Below is a small trained network, with its code and all its weights. Each question gives an input and a target symbol and asks what happens when units are switched off, that is, made to give their printed mean instead of their output.

import numpy as np


def w(rows, s, z=0):
    codes = np.array(rows[::2]) - 128.0
    scale = np.full(codes.shape[1], s)
    scale[-1] = z or s
    return codes * scale


def norm(h):
    return h / np.sqrt((h * h).mean(-1, keepdims=True) + 1e-5)


def f(y):
    return np.maximum(y, 0)


def softmax(a):
    e = np.exp(a - a.max(-1, keepdims=True))
    return e / e.sum(-1, keepdims=True)


def log_softmax(a):
    a = a - a.max(-1, keepdims=True)
    return a - np.log(np.exp(a).sum(-1, keepdims=True))


def net(x, mask):
    ids = ['ΞΣΦΨΩαβεζηθλμτ'.index(c) for c in x.split()]
    T = len(ids)
    res = E[ids] + P[:T]
    q, k, v = (norm(res) @ M[0].T for M in (Q, K, V))
    z = softmax(np.where(np.tri(T) > 0, q @ k.T / 4**0.5, -1e9)) @ v
    res = res + np.where(mask[0], z, O[0][:, -1]) @ O[0][:, :-1]
    y = f(norm(res) @ A[0][:, :-1].T + A[0][:, -1])
    res = res + np.where(mask[1:17], y, B[0][:, -1]) @ B[0][:, :-1]
    return log_softmax(norm(res)[-1] @ U[:, :-1].T + U[:, -1])


Q, K, V, O, A, B = {}, {}, {}, {}, {}, {}
E = w([
[25,240,121,130],'Ξ',
[169,106,83,146],'Σ',
[93,99,106,210],'Φ',
[140,126,208,109],'Ψ',
[101,123,172,155],'Ω',
[141,46,186,78],'α',
[197,141,104,126],'β',
[70,141,175,97],'ε',
[125,122,54,221],'ζ',
[163,112,158,138],'η',
[128,105,100,140],'θ',
[213,130,93,194],'λ',
[155,232,7,47],'μ',
[93,26,99,66],'τ',
],0.019)
P = w([
[156,64,128,252],'0',
[90,201,115,80],'1',
[178,37,114,254],'2',
[102,193,115,77],'3',
[201,10,107,246],'4',
[113,189,118,75],'5',
],0.0063)
Q[0] = w([
[195,10,142,114],'head 0',
[64,6,170,200],'head 0',
[99,225,172,131],'head 0',
[99,100,75,154],'head 0',
],0.018)
K[0] = w([
[189,6,135,51],'head 0',
[49,40,153,151],'head 0',
[118,203,187,203],'head 0',
[102,84,35,159],'head 0',
],0.017)
V[0] = w([
[192,253,178,241],'head 0',
[123,229,120,137],'head 0',
[39,155,82,63],'head 0',
[121,174,69,231],'head 0',
],0.0066)
O[0] = w([
[254,62,169,137,177],'head 0',
[165,82,101,64,53],'head 0',
[190,171,167,144,4],'head 0',
[190,176,60,112,134],'head 0',
],0.0081,0.0023)
A[0] = w([
[190,181,147,120,155],'neuron 0',
[117,159,97,2,96],'neuron 1',
[88,177,166,74,131],'neuron 2',
[116,147,156,146,145],'neuron 3',
[143,93,107,217,18],'neuron 4',
[121,158,70,110,178],'neuron 5',
[159,149,104,151,3],'neuron 6',
[159,141,171,101,140],'neuron 7',
[162,103,142,108,58],'neuron 8',
[185,149,125,101,16],'neuron 9',
[160,61,110,125,117],'neuron 10',
[106,99,68,95,104],'neuron 11',
[128,216,137,122,197],'neuron 12',
[82,90,141,147,168],'neuron 13',
[152,118,104,169,225],'neuron 14',
[108,164,195,176,56],'neuron 15',
],0.017,0.0032)
B[0] = w([
[139,172,129,39,191],'neuron 0',
[123,8,134,157,187],'neuron 1',
[227,142,168,109,195],'neuron 2',
[105,82,117,114,174],'neuron 3',
[158,108,170,78,254],'neuron 4',
[99,166,164,124,192],'neuron 5',
[127,107,114,226,165],'neuron 6',
[93,141,171,183,191],'neuron 7',
[109,177,134,144,166],'neuron 8',
[78,76,90,120,161],'neuron 9',
[108,206,130,154,211],'neuron 10',
[116,173,132,159,163],'neuron 11',
[150,108,81,196,176],'neuron 12',
[164,154,88,122,231],'neuron 13',
[84,118,138,89,236],'neuron 14',
[76,128,85,102,215],'neuron 15',
],0.013,0.0071)
U = w([
[145,214,82,155,183],'Ξ',
[133,236,175,213,42],'Σ',
[161,14,156,152,170],'Φ',
[50,83,228,207,6],'Ψ',
[125,43,156,7,55],'Ω',
[49,44,108,107,158],'α',
[196,213,101,63,128],'β',
[107,150,80,22,129],'ε',
[141,106,121,232,180],'ζ',
[182,161,199,100,182],'η',
[66,226,157,66,26],'θ',
[213,132,117,147,220],'λ',
[155,85,63,107,254],'μ',
[43,162,68,169,155],'τ',
],0.015,0.0057)

Each question gives the input, a string of symbols that net reads in full, and the target symbol t.
The units are the heads (4 rows each of Q, K, V and O) and the neurons (one row each of A and B). Each row of codes is followed by its name. A weight is (code - 128) times the scale printed after its matrix; where a second scale follows, it is the last column's (O, A, B and U).
mask holds one flag per unit, heads first, then neurons. A switched-off unit (its flag False) gives its mean, the last column of its rows in O or B, instead of its output. The means were averaged over made-up inputs and are rounded, as every weight is.
A unit's drop is (log p(t) with every unit on - log p(t) with that unit switched off) / (log p(t) with every unit on - log p(t) with every unit switched off).
The circuit of an input: a set's keep is (log p(t) with only the set's units on - log p(t) with every unit switched off) / (log p(t) with every unit on - log p(t) with every unit switched off). Starting from the 12 units with the biggest drops (on a tie, the unit counted first), units are removed one at a time, each time the one whose removal leaves the highest keep (on an exact tie, the one counted first), for as long as the keep stays at least 0.8.
circuit, biggest first: the units of the circuit, biggest drop first
k most important neurons: the k neurons with the biggest drops, biggest first
drop of u: that unit's drop, to one decimal
input β Σ Ξ μ Ω λ, target β: 2 most important neurons => (neuron 0; neuron 15)
input η μ Σ Ψ Σ, target Σ: 4 most important neurons => (neuron 10; neuron 1; neuron 15; neuron 0)
input θ τ Ψ, target τ: 3 most important neurons => (neuron 15; neuron 4; neuron 12)
input α τ Ψ Φ Ω, target τ: circuit, biggest first => (head 0; neuron 15)
input Ω Ψ Σ η η μ, target μ: 2 most important neurons => (neuron 1; neuron 12)
input β η ε θ, target ζ: circuit, biggest first => (head 0; neuron 1; neuron 12)
input τ η Φ, target τ: circuit, biggest first => (head 0)
input Ξ η ε Φ, target Ψ: 4 most important neurons => (neuron 6; neuron 0; neuron 4; neuron 14)
input Ω λ η, target η: 3 most important neurons => (neuron 4; neuron 10; neuron 1)
input ε η Σ λ, target β: 2 most important neurons => (neuron 0; neuron 10)
input ε Ψ Ω η θ, target θ: 2 most important neurons => (neuron 4; neuron 14)
input Σ Σ θ η ε, target ε: 3 most important neurons => (neuron 13; neuron 1; neuron 2)
input Φ η λ μ Φ, target Φ: 4 most important neurons => (neuron 4; neuron 14; neuron 0; neuron 15)
input α Σ Ω Ψ Ω ε, target Φ: most important neuron => (neuron 1)
input Ω Ψ Ξ α Ω, target α: 3 most important neurons => (neuron 10; neuron 15; neuron 3)
input Ω Ψ Φ ε β, target β: 2 most important neurons => (neuron 10; neuron 4)
input ε Ψ α Σ θ, target α: 3 most important neurons => (neuron 10; neuron 4; neuron 0)
input Σ Ω η, target η: drop of neuron 10 => 0.5
input Φ Ψ Ξ, target Ξ: drop of neuron 1 => 0.2
input η η ε Ψ ε, target ε: drop of neuron 2 => 0.3
input Ψ ε μ, target μ: drop of neuron 1 => 0.9
